(in the rows, 128 means zero)
Facts:
(bagri, Ψ, brozus); (bebrar, Ψ, kesus); (betu, Ψ, sutron)
(bretrik, Ψ, driples); (brista, Ψ, plenak); (brogram, Ψ, mabis)
(dafluk, Ψ, kemak); (depok, Ψ, linuk); (dinotrun, Ψ, grekin)
(dragal, Ψ, flefek); (draskir, Ψ, fakis); (dretridrol, Ψ, saloklik)
(driples, Ψ, noli); (drogrul, Ψ, dafluk); (drupegen, Ψ, grabofer)
(drustol, Ψ, greruk); (dubigus, Ψ, dufum); (dufum, Ψ, zoklel)
(fedom, Ψ, tefal); (fepesken, Ψ, fustal); (flamu, Ψ, vumun)
(flapem, Ψ, pleklor); (flasa, Ψ, stufal); (flefek, Ψ, nada)
(fligrovak, Ψ, bretrik); (fluflos, Ψ, plavi); (fodrol, Ψ, zalum)
(fube, Ψ, nuli); (fudran, Ψ, tragresen); (fustal, Ψ, geflir)
(gali, Ψ, trozas); (geflir, Ψ, guska); (getatrak, Ψ, dinotrun)
(gistok, Ψ, seski); (gostin, Ψ, fodrol); (grabofer, Ψ, klegrum)
(grafol, Ψ, kalis); (grekin, Ψ, grodom); (gremi, Ψ, fudran)
(greruk, Ψ, nostom); (grestus, Ψ, klonim); (grodom, Ψ, drustol)
(gropus, Ψ, mipo); (gruge, Ψ, zifle); (kalis, Ψ, fogegu)
(kemak, Ψ, betu); (kesus, Ψ, gali); (keza, Ψ, rubrizak)
(klegrum, Ψ, nedok); (klonim, Ψ, gruge); (klugisir, Ψ, fepesken)
(kunan, Ψ, gistok); (libregos, Ψ, sitru); (linuk, Ψ, nedrobo)
(lugren, Ψ, stuplur); (mabis, Ψ, zafle); (midefa, Ψ, nefebe)
(mimin, Ψ, plodegrel); (mipo, Ψ, midefa); (morim, Ψ, getatrak)
(nada, Ψ, bebrar); (nafe, Ψ, plesem); (nedok, Ψ, brista)
(nedrobo, Ψ, pleploler); (nefebe, Ψ, kunan); (noli, Ψ, vatrim)
(nostom, Ψ, skoskek); (nuli, Ψ, lugren); (plavi, Ψ, libregos)
(pleklor, Ψ, depok); (plenak, Ψ, drogrul); (pleploler, Ψ, skegrom)
(plisto, Ψ, gostin); (plodegrel, Ψ, dubigus); (plonitol, Ψ, ponos)
(ponos, Ψ, fube); (poplek, Ψ, flapem); (rako, Ψ, draskir)
(rubrizak, Ψ, morim); (saloklik, Ψ, drisis); (seski, Ψ, drupegen)
(skegrom, Ψ, troba); (skepu, Ψ, fedom); (skoskek, Ψ, sukizus)
(soso, Ψ, klugisir); (stesek, Ψ, fligrovak); (stufal, Ψ, flamu)
(stuplur, Ψ, mimin); (sukizus, Ψ, nezus); (sutron, Ψ, bagri)
(tefal, Ψ, nafe); (tepen, Ψ, plisto); (tragresen, Ψ, trapok)
(trapok, Ψ, keza); (troba, Ψ, gropus); (trozas, Ψ, vuflus)
(vatrim, Ψ, poplek); (vuflus, Ψ, flasa); (zafle, Ψ, zista)
(zalum, Ψ, fluflos); (zifle, Ψ, gremi); (zista, Ψ, rako)
(zoklel, Ψ, pibra); (bagri, ε, 47); (bebrar, ε, 558)
(betu, ε, 380); (bretrik, ε, 380); (brista, ε, 687)
(brogram, ε, 687); (brozus, ε, 47); (dafluk, ε, 47)
(depok, ε, 380); (dinotrun, ε, 47); (dragal, ε, 47)
(draskir, ε, 47); (dretridrol, ε, 191); (driples, ε, 558)
(drisis, ε, 47); (drogrul, ε, 47); (drupegen, ε, 191)
(drustol, ε, 191); (dubigus, ε, 47); (dufum, ε, 47)
(fakis, ε, 687); (fedom, ε, 687); (fepesken, ε, 441)
(flamu, ε, 558); (flapem, ε, 558); (flasa, ε, 47)
(flefek, ε, 47); (fligrovak, ε, 47); (fluflos, ε, 558)
(fodrol, ε, 558); (fogegu, ε, 47); (foli, ε, 47)
(fube, ε, 558); (fudran, ε, 558); (fustal, ε, 441)
(gali, ε, 47); (geflir, ε, 558); (getatrak, ε, 558)
(gibri, ε, 687); (gistok, ε, 687); (gostin, ε, 47)
(grabofer, ε, 558); (grafol, ε, 687); (grekin, ε, 191)
(gremi, ε, 47); (greruk, ε, 47); (grestus, ε, 47)
(grodom, ε, 47); (gropus, ε, 441); (gruge, ε, 47)
(guska, ε, 380); (kalis, ε, 380); (kemak, ε, 47)
(kesus, ε, 47); (keza, ε, 558); (klegrum, ε, 687)
(klonim, ε, 441); (klugisir, ε, 558); (kunan, ε, 47)
(ledres, ε, 380); (libregos, ε, 687); (linuk, ε, 191)
(lugren, ε, 191); (mabis, ε, 441); (midefa, ε, 47)
(mimin, ε, 558); (mipo, ε, 47); (morim, ε, 191)
(nada, ε, 558); (nafe, ε, 380); (nedok, ε, 441)
(nedrobo, ε, 380); (nefebe, ε, 380); (nezus, ε, 558)
(noli, ε, 380); (nostom, ε, 47); (nuli, ε, 47)
(pibra, ε, 687); (pigam, ε, 191); (plavi, ε, 47)
(pleklor, ε, 441); (plenak, ε, 558); (pleploler, ε, 191)
(plesem, ε, 47); (plisto, ε, 191); (plodegrel, ε, 191)
(plonitol, ε, 47); (ponos, ε, 47); (poplek, ε, 191)
(rako, ε, 47); (rubrizak, ε, 558); (saloklik, ε, 558)
(seski, ε, 687); (sitru, ε, 47); (skegrom, ε, 47)
(skepu, ε, 380); (skoskek, ε, 687); (soklim, ε, 558)
(soso, ε, 47); (stesek, ε, 558); (stufal, ε, 47)
(stuplur, ε, 191); (sukizus, ε, 380); (sutron, ε, 47)
(tefal, ε, 47); (tepen, ε, 441); (tragresen, ε, 47)
(trapok, ε, 47); (troba, ε, 47); (trozas, ε, 558)
(vatrim, ε, 47); (vuflus, ε, 47); (vumun, ε, 441)
(zafle, ε, 558); (zalum, ε, 191); (zifle, ε, 558)
(zista, ε, 558); (zoklel, ε, 558)

Known rows:
[141 115 143 105 124 167 142 124 111 115  95  77  48 156 132 121 139  85
  89 159 106  85 156 135 109 105  59  71 128 140 105 146 146 177  89 117
 148 128 144 130 101 125 148 157 191 130 194 142 117 105] : kemak
[169 123 112 112  67 186 158 109 137 127 113  91  79 182 108 141 170 121
 162 117 118  85 179  95 120 101  61  59  87 139  84 147 157 199  85 112
 140 135  94 142  34 114 158 136 177 165 148  89 108 107] : nedok
[ 84 137 133 135 113 138 109 140 122 128 133 101  96 128 161 128  94  97
 179  93  98 132 130 145 113 115  85 113 102 125 130 141 129 156 100 136
 127 126 118  97 198 110 145 133 106 139 107 194 144 179] : bretrik
[205 140 100 122 106 149 169 145  86 152 156 159 105 167 131 125 166 170
 150 167 190 150 173  65 145 121 116  89  95 146 110 120 118 138 145 167
 156 113  67 128  65  99 145 134 169 127 137  67 115 119] : seski
[116 120 172 163 133 156 109 131 148 146 159 123 142  80 121 123 101 143
 114 172 142 101 107 132 146 151 138 137 115 129 196 112 105 142 113 123
 106 140 143 141 150 148 113 150 162 108 136 151 129  71] : stufal
[129  97 122 129 135 124 157 130 145 110 128 135 130 130 120 126 132  95
 117 175  98 119 126 149 149 141 126 162 159 116 128 127 132 111 146 146
 154 113 149 143 100 115 135 126 132 130 131 190 159 109] : ponos
[133 118 142 122 134 130 134 137 131 108 136 123 118 120 129 120 119 119
 103 159 127 117 122 143 139 138 136 128 138 125 143 121 127 131 121 125
 120 126 152 133 123 135 129 130 137 128 143 152 122 118] : plavi
[125  73 110 134 138 117 178 128 170 110 116 144 146 138 108 123 146  85
 124 184  68 123 123 170 159 152 131 190 171 110 106 130 151  89 156 167
 191 101 152 153  74 107 146 119 136 137 117 224 194 105] : nuli
[179 136 130 120  92 121 187 169 114 122 179 198 119 151 123 116 100 162
 167 189 186 163 119  79 155 159 156 106 111 111 169  98 102 104 175 148
 106  75 133 141  85 102 145 114  90 122 155 121  72 119] : mipo
[117 118 167 148 129 151 129 134 139 141 151 126 117 100 123 127 110 128
 128 172 133  98 111 128 144 146 120 141 129 126 171 123 108 140 119 128
 115 135 143 139 135 134 114 143 148 114 138 157 131  85] : flefek
[116 117 116 137 114 130  86 124 161 139 137 116 150 112 146 116 156 119
  80  74 154 139 135 126 102 137 141  99 113 112 165 148 145 160 147 154
 139 109  84 118 174 132 114 113  88 161 134 127 143 159] : sukizus
[173 130 106 117 123 166 140 119  81 145 100  89  55 175 138 133 177 123
 119 151 137 116 193 104 112  86  56  73 100 160  80 149 139 180  90 145
 175 137  74 115  86 111 150 161 218 132 155  89 132 121] : brista
[109 163 122 134  97 123 135 164 110 127 161 153 101 144 157 131  63 129
 222 103 133 174 123 112 130 127 113 113  80 117 154 120 104 127 131 143
  96  88 123  90 196  99 159 121  58 132 104 183 103 198] : nedrobo
[120 167 124 136  94 122 138 136 104 128 135 188 122 155 135 125  71 142
 230 134 123 178 119 123 117  88 143 114  97 126 153 102  96  83 161 123
 127 108 136 117 150 102 172 138  46 121 102 126  78 157] : pleploler
[105 120 183 175 133 168 110 129 152 164 171 125 138  64 119 133  96 150
 136 174 145  83 100 130 152 158 131 146 112 132 205 115  92 145 100 131
 103 149 144 144 148 145 110 160 173 101 127 159 137  56] : flasa
[121 113 120 117 102 154 120 138 121 141 121  76  77 155 162 113 139 109
 131  83 114 100 160 128 103 115  60  46 103 135  90 145 161 192  98 135
 161 134 102 113 142 123 148 148 169 142 144 146 143 148] : betu
[124 124 146  88 151 100 155 160  92  90 166 121 100 121 162 109 115 120
 111 165 127  81 124 119 160 140 132 134 159 128  98  98 135 121 109 107
 109 173 182 135 107 134 113 118 139 112  92 141 123 128] : gruge

Rows:
No name comes twice in this set of rows, the named rows included.
[116 135 147 126 135 140 133 133 118 109 116 116  82 127 132 131  97  99
 132 162 105 117 115 146 130 120 104 141 138 124 148 127 118 136 114 118
 121 118 157 119 144 116 135 134 126 123 143 173 119 132]	fligrovak
[153 153 137 121 111 124 167 164 111 105 158 181  98 142 125 129  67 138
 180 182 159 172 109 101 151 139 143 134 107 114 178 103  91 102 156 135
  91  75 149 119 123 101 150 119  75 118 150 158  75 144]	skegrom
[ 90 140 159 108 159  84 132 109  92 162 102 126 157 112 138 153 178  97
  98  78 166  97 109  58 101 135 124 169 179 107 105 172 139 115 183 123
 111 146  95 138 138 110  47 102  75 115 116  61 128 143]	getatrak
[165 139  83 136 147 127  75 118 131 105 113 119 142 114 130 126 145 163
  57 124 146 174 150 164 129 113 171 147 111 149 142 118 122 125 106 141
 129 133 100 100 150 154 130 121 155 147 110  92 135 151]	gibri
[ 97 158 129 136 107 128 119 150 110 120 134 128  72 133 159 135  52 106
 217  92 102 167 127 139 114 110  93 124  84 123 144 130 107 137 108 140
  98  98 130  80 217 100 163 126  68 127 106 204 115 209]	depok
[138 136  93 133 146 108  76 109 168 124  93 113 193 118 105 129 128 167
  58  52 143 179 110 165 107 151 176 118 135 137 120 136 147 115 118 106
 105 108 121 118 154 186 121 112 136 129 174  74 123 141]	nezus
[130 118  92 132 116 127  77 140 169 118 143 112 157 115 150 105 134 151
  77  68 142 159 137 163 121 148 164  78 105 128 145 118 149 152 115 133
 126 120 109 112 170 161 136 115 125 159 126 128 142 158]	ledres
[117 126 148  69 164  80 155 171  69  74 174 117 102 122 180 105 115 119
 101 158 128  64 125 116 168 141 143 140 171 134  80  85 141 115 115  95
 101 200 196 133 102 139  99 104 142 106  65 131 113 134]	gremi
[169 124 105 127  70 125 179 177 125 149 207 182 139 165 152 104 130 172
 192 118 196 162 142  52 153 168 141  58  83 113 136 106 131 134 178 164
 135  87  83 134  96 104 150 116  95 137 132 109 106 143]	nefebe
[143 143 126 145 145 137 101  99 112 149  97 135 128 112 121 149 184 104
  76 144 165 156 147 105 105  99 130 177 126 121 176 163 110 139 158 169
 145 116  54 117 154 103  88 125 102 148 123  88 140 142]	skoskek
[ 85 131 183 196 146 155 113 122 150 221 167 125 183  62 100 154  94 188
 212 102 147  91  93 104 142 167 121 157 106 144 156 132  95 127  99 125
  90 161 121 143 164 148  96 163 191  74 109 129 157  53]	trozas
[113 130 153  63 166  78 155 165  61  77 174 115 102 117 182 107 128 111
  93 155 136  57 123 104 160 140 143 146 181 129  86  91 142 117 118  96
  98 205 189 137 111 138  86  99 130 114  69 115 113 137]	tragresen

The same elements again, as new rows of numbers:
Known rows:
[121 145 142 129 158 162 141 139 114 133 129 116 138 157 203 144 100 133
 157 136  64  71 114 139 157 104 155 127  64 111] : kalis
[122 186 121 142 164 170 156 129 119 115 116 143 103 129 191 172 155 148
 152 134  55  77 145 143 149  94 156 115 101 112] : troba
[119 134 115 134 169 170 194 144 137 119 116 122 148 167 185 140 109 146
 174 138  78 100 111 122 168 109 189  97 112 109] : klonim
[110 144 151 145 150 184 152 119 117 133 123 107 148 166 172 163 134 125
 149 133  83  88 129 108 161 114 147 103  93  85] : grafol
[ 73 149 116 128 172 150 176  83 131 149 125 116 148 139 151 138 132 138
 154 129  67  72 146 159 139  98 136 104 101 124] : nuli
[144 140 134 157 181 191 172 124  88  84 131 134 135 149 182 166 142 159
 164 147  86 114 153 131 167  75 156 121  60 128] : linuk
[ 96 121 126 124 146 180 182 121 111 139 109 103 161 115 154 132 122 130
 141 128  75  98 118 154 159 107 125 100  94 126] : fube
[103 132 132 131 149 182 179 133 113 124 110 106 153 118 167 136 111 132
 151 131  73  97 113 143 159 113 120 101  93 120] : zoklel
[123 144 141 129 159 164 140 138 113 133 127 117 141 157 202 144  98 136
 158 135  63  72 112 138 156 103 156 127  65 109] : nafe
[ 85 114 118 113 146 179 191 107 113 150 111  98 164 114 147 126 123 126
 143 124  80  87 126 164 158 110 118  95  93 135] : mimin
[125 126 133 153 169 173 167 179 116 132 104 129 161 132 156 125 135 135
 179 123  76 107  90 134 172 104 142 126 130  97] : keza
[ 87 158 165 165 161 124 138 120 146 132 140 133 134 129 189 154 131 118
 142 165  61 113 142 134 156  84 147 111 108 107] : nostom
[103 134 175 155 140 167 137 124 131 142 137 111 146 152 184 165 138 103
 138 154  86 105 141 108 175 111 146 104  92  87] : skoskek
[122 181 121 143 171 171 155 129 120 107 116 139 107 132 190 169 157 152
 152 137  53  84 147 140 151  92 155 118  99 118] : skegrom
[108 165 115 153 191 154 164 132 124 128 113 134 145 160 152 139 134 158
 182 118  63  81 112 134 140  92 156 124 122  95] : gruge
[ 97 157 145 141 160 201 161 124 127 108 137  93 142 170 196 159 101 116
 176 135  86  58 130 102 167 144 101  99  79  93] : pibra
[103 154 140 141 155 192 175 150 118  95 120  99 145 124 195 139  84 129
 173 138  69  88 101 127 165 129  92 104  86 114] : soklim

Rows:
No name comes twice in this set of rows, the named rows included.
[128 133 118 142 171 185 177 168 105 126  98 122 162 138 147 126 130 152
 178 110  73  98  86 133 159 105 141 121 121 100]	zifle
[127 128 152 178 182 158 165 148 104 135 143 152 152 149 174 143 128 119
 190 147 103 109 133 141 182  82 161 123  98  96]	morim
[124 127 146 131 170 164 137 131 113 116 123 107 148 163 192 144 114 153
 143 142  58  93 116 125 151  88 161 134  58 123]	bretrik
[115 193 120 145 158 165 163 128 113 130 115 148  98 121 195 177 144 135
 148 126  55  67 138 152 148 103 165 108 105  96]	midefa
[109 145 148 143 151 187 153 119 119 130 124 103 149 169 172 160 128 127
 152 133  85  87 127 109 161 119 141 103  90  87]	libregos
[121 124 143 156 166 170 161 177 119 133 109 128 158 128 164 127 134 127
 173 131  76 110  94 133 175 103 140 121 126  99]	rubrizak
[ 79 153 117 135 174 150 172  93 132 140 124 117 146 142 157 141 130 140
 156 131  67  76 140 152 139  97 139 106 102 120]	dufum
[121 162 140 140 127 180 162 144 115 118 108 112 150 129 167 135  95 141
 156 141  78 119  98 135 157 109 125  99  92 109]	flamu
[116 123 142 141 164 180 166 137 112  91 104  98 161 131 164 139 127 161
 138 143  59 134 108 117 157  89 128 115  86 128]	driples
[ 99 176 134 150 166 146 155 113 132 125 122 129 137 149 167 148 120 148
 160 139  62  97 126 137 139  91 148 109 103 104]	dragal
[113 131 182 178 158 144 153 129 112 135 158 147 145 129 195 156 119  99
 160 175  99 130 152 144 185  77 155 110  78 106]	drustol
[110 155 119 162 202 150 158 150 131 135 117 141 148 163 152 132 144 152
 194 117  66  80 110 133 149  91 160 132 137  90]	trapok
[115 161 139 161 179 188 182 124  96  96 148 124 139 153 197 152  79 131
 199 146  96  79 133 134 168 109 116 106  60 108]	pigam

The same elements again, as new rows of numbers:
Known rows:
[104  69 124 111 123 118 134 101 132 138 120  94 120 129 135 114 122 151
 156  74 101 118  97 168  91  59 174 127 121 103 115 137 145 128 147 158
 150 169 197] : depok
[138 126 128 115 118 129 132 144 155 131 143 116 120 122 123 131 124 111
 118 114 152 133 117 123 148 119 124 145 132 133 134 124 123 124 120 124
 119 118 128] : plesem
[105 116 114 153 130 149 151  62 102 139  86  82  77 195 119 182 118 155
 143 125  68  82  91 143 186 167 141 174 142 115 130 146 113 159 143 158
 127  94 169] : sukizus
[114  87 139 113 101  84 144 121 173 127 134  68 133 113 140 119 136 132
 129  71 148 125 108 162 110  52 180 127 109 116 125 133 135 117 118 134
 164 145 186] : vatrim
[110 159 143 112 170 138 133 116 143 110 233 151 154 115  85 160 118 126
 126  94 160 147 132  81 147 122 159 127 134 175 103 171 129 190  80 117
  48  91 117] : fodrol
[141  91  75 126  99  92 136 141 151  93 177 135 124  90 117 113 174 113
  77 185 113 132 102 130 115 125  84 123 140 126 107 120 108 127 128 128
 134 160 196] : dubigus
[141 127 127 106 116 135 133 159 158 134 147 113 114 121 125 129 119 109
 120 105 163 131 121 124 146 115 127 145 138 130 133 127 127 122 113 126
 116 118 126] : soso
[120 124 152 118 175 128  85 206 103 143  36 192 150  65 165 166 154 123
 122  64 166  91 176 132  89 163 148  57 130 127 131 150  80 111 152 105
 160 108 123] : klonim
[147 124  77 130 105 118 137 133 108  88 169 137 157 112 121 113 170 128
  86 198  98 125 123 134  89 133  98 112 150 132  94 133 132 148 100 147
 114 160 167] : fube
[127 127 130 117 111 116 141 126 131 122 132  82 163 135 141 122 135 145
 130  94 135 119 134 156  91  79 179 117 128 126 113 148 156 144  87 154
 134 138 146] : stesek
[160 139 125 146 118  98  97  95 145 175 105 111 179  98 143  87 138 115
 135 130 166 156 147  54 141 218  89 123 139 135 170  37 172 135 140 158
 116 128 115] : gali
[128  99 144 132 110  90 128  81 148 116 125 119 129 121 115 109 118 133
 137 141  99 155 109 173 116  64 136 138  88 127 134 103 120  98 155 115
 155 161 129] : mipo
[ 91 111 135 149 117 127 156 109 133 120 136 104 121 126 146  92 133 159
 146 102 114 126 114 165  88  71 180 112  90 106 117 137 163  97 152 124
 185 154 149] : pleploler
[ 99 116 125 115  93 101 133 122 131 145 119  90 147  85 141 104 148 166
 158  50 107 115 113 181  84  92 180 104 128 115 103 153 112 116 122 139
 170 136 187] : pleklor
[146 160 123 111 119 155 134 148 119 127 143 116 145 145 127 127 118 125
 125 121 143 123 139 130 121 124 138 137 151 137 119 145 150 145  83 145
  94 119  99] : klugisir
[142  93  77 126 100  96 135 141 151  96 175 132 123  90 120 113 171 114
  79 181 118 132 101 129 117 125  86 126 142 127 109 118 108 127 127 127
 134 157 192] : dufum
[143 151 125 122 126 142 130 128 113 123 133 122 153 140 126 130 126 132
 121 134 131 126 139 129 117 130 136 128 140 138 122 136 147 146  97 144
 102 123 106] : saloklik

Rows:
No name comes twice in this set of rows, the named rows included.
[ 89 107 134 146 115 125 161 119 138 122 139  91 120 127 152  96 139 159
 145  89 125 120 117 163  85  69 188 108  94 104 115 145 164  99 144 129
 187 150 159]	linuk
[121 161 126 164 111 131 157  57  98 116  93  66 127 201 119 179 131 159
 124 157  77  94 122 151 173 159 153 163 131 132 127 151 123 166  95 151
 125  79 126]	nezus
[ 94 160 129 107 152 137 122 139 140 136 212 163 136  66  91 147 133 136
 146  55 145 137 120  95 148 161 149 114 150 163  97 171  88 163 110 107
  75  78 148]	tepen
[121 115 134 120 105 104 144 105 134 120 130  71 168 137 141 116 134 154
 136  91 122 120 130 172  80  57 191 117 117 120 111 148 157 137  93 153
 148 151 158]	flapem
[121  89 142 127 106  81 135  89 159 118 126  98 131 120 126 111 125 136
 136 114 114 145 106 174 108  53 157 133  91 122 129 114 127 104 145 122
 168 162 156]	skegrom
[138 171 111 138 110 124  96 117 104 185  99 133 178  74 141  83 151 142
 157 102 129 139 147  81 122 244  99 105 162 134 143  82 140 135 134 158
 118 113 123]	vumun
[118 104  89 125 111  95 134 159 116 102 177 142 117 129 136 102 164 126
 111 207  95 129 132 110 103 127  77 107 150 107  98 150 105 139 120 116
 145 167 192]	pibra
[116 134 135 114 126 125 128 167 122 133 151 130 111 154 139 118 121 122
 145 143 132 129 146 104 129 121 113 122 143 112 120 155 119 137 110 115
 133 134 135]	fedom
[109 130 131 127 100 108 120  93 110 137 113 131 145  91 122  96 135 162
 164 105  72 138 113 184  91 103 145 112 116 123 109 132 105 103 148 123
 159 148 146]	gropus
[135 168 127 128 114 150 104  95  81 136 114 196 127 104  94  92 108 145
 165 169  48 161 117 170 117 147  83 135 122 139 120 109  91  90 164 105
 118 142  68]	nedok
[123  92 143 128 107  83 132  84 154 118 126 104 131 120 121 109 123 134
 137 124 108 147 107 174 111  56 149 136  91 122 130 111 124 103 148 120
 163 161 147]	troba
[121  94 135 114 105  94 141 129 173 130 138  78 129 115 138 123 133 128
 125  78 153 124 112 151 119  69 169 131 117 120 126 133 132 121 117 134
 155 137 174]	fligrovak
[107  75 122 105 124 127 137 121 137 142 126  89 118 128 140 120 124 143
 152  58 118 109  99 157  97  70 174 127 132 106 114 144 147 133 134 162
 146 160 199]	noli

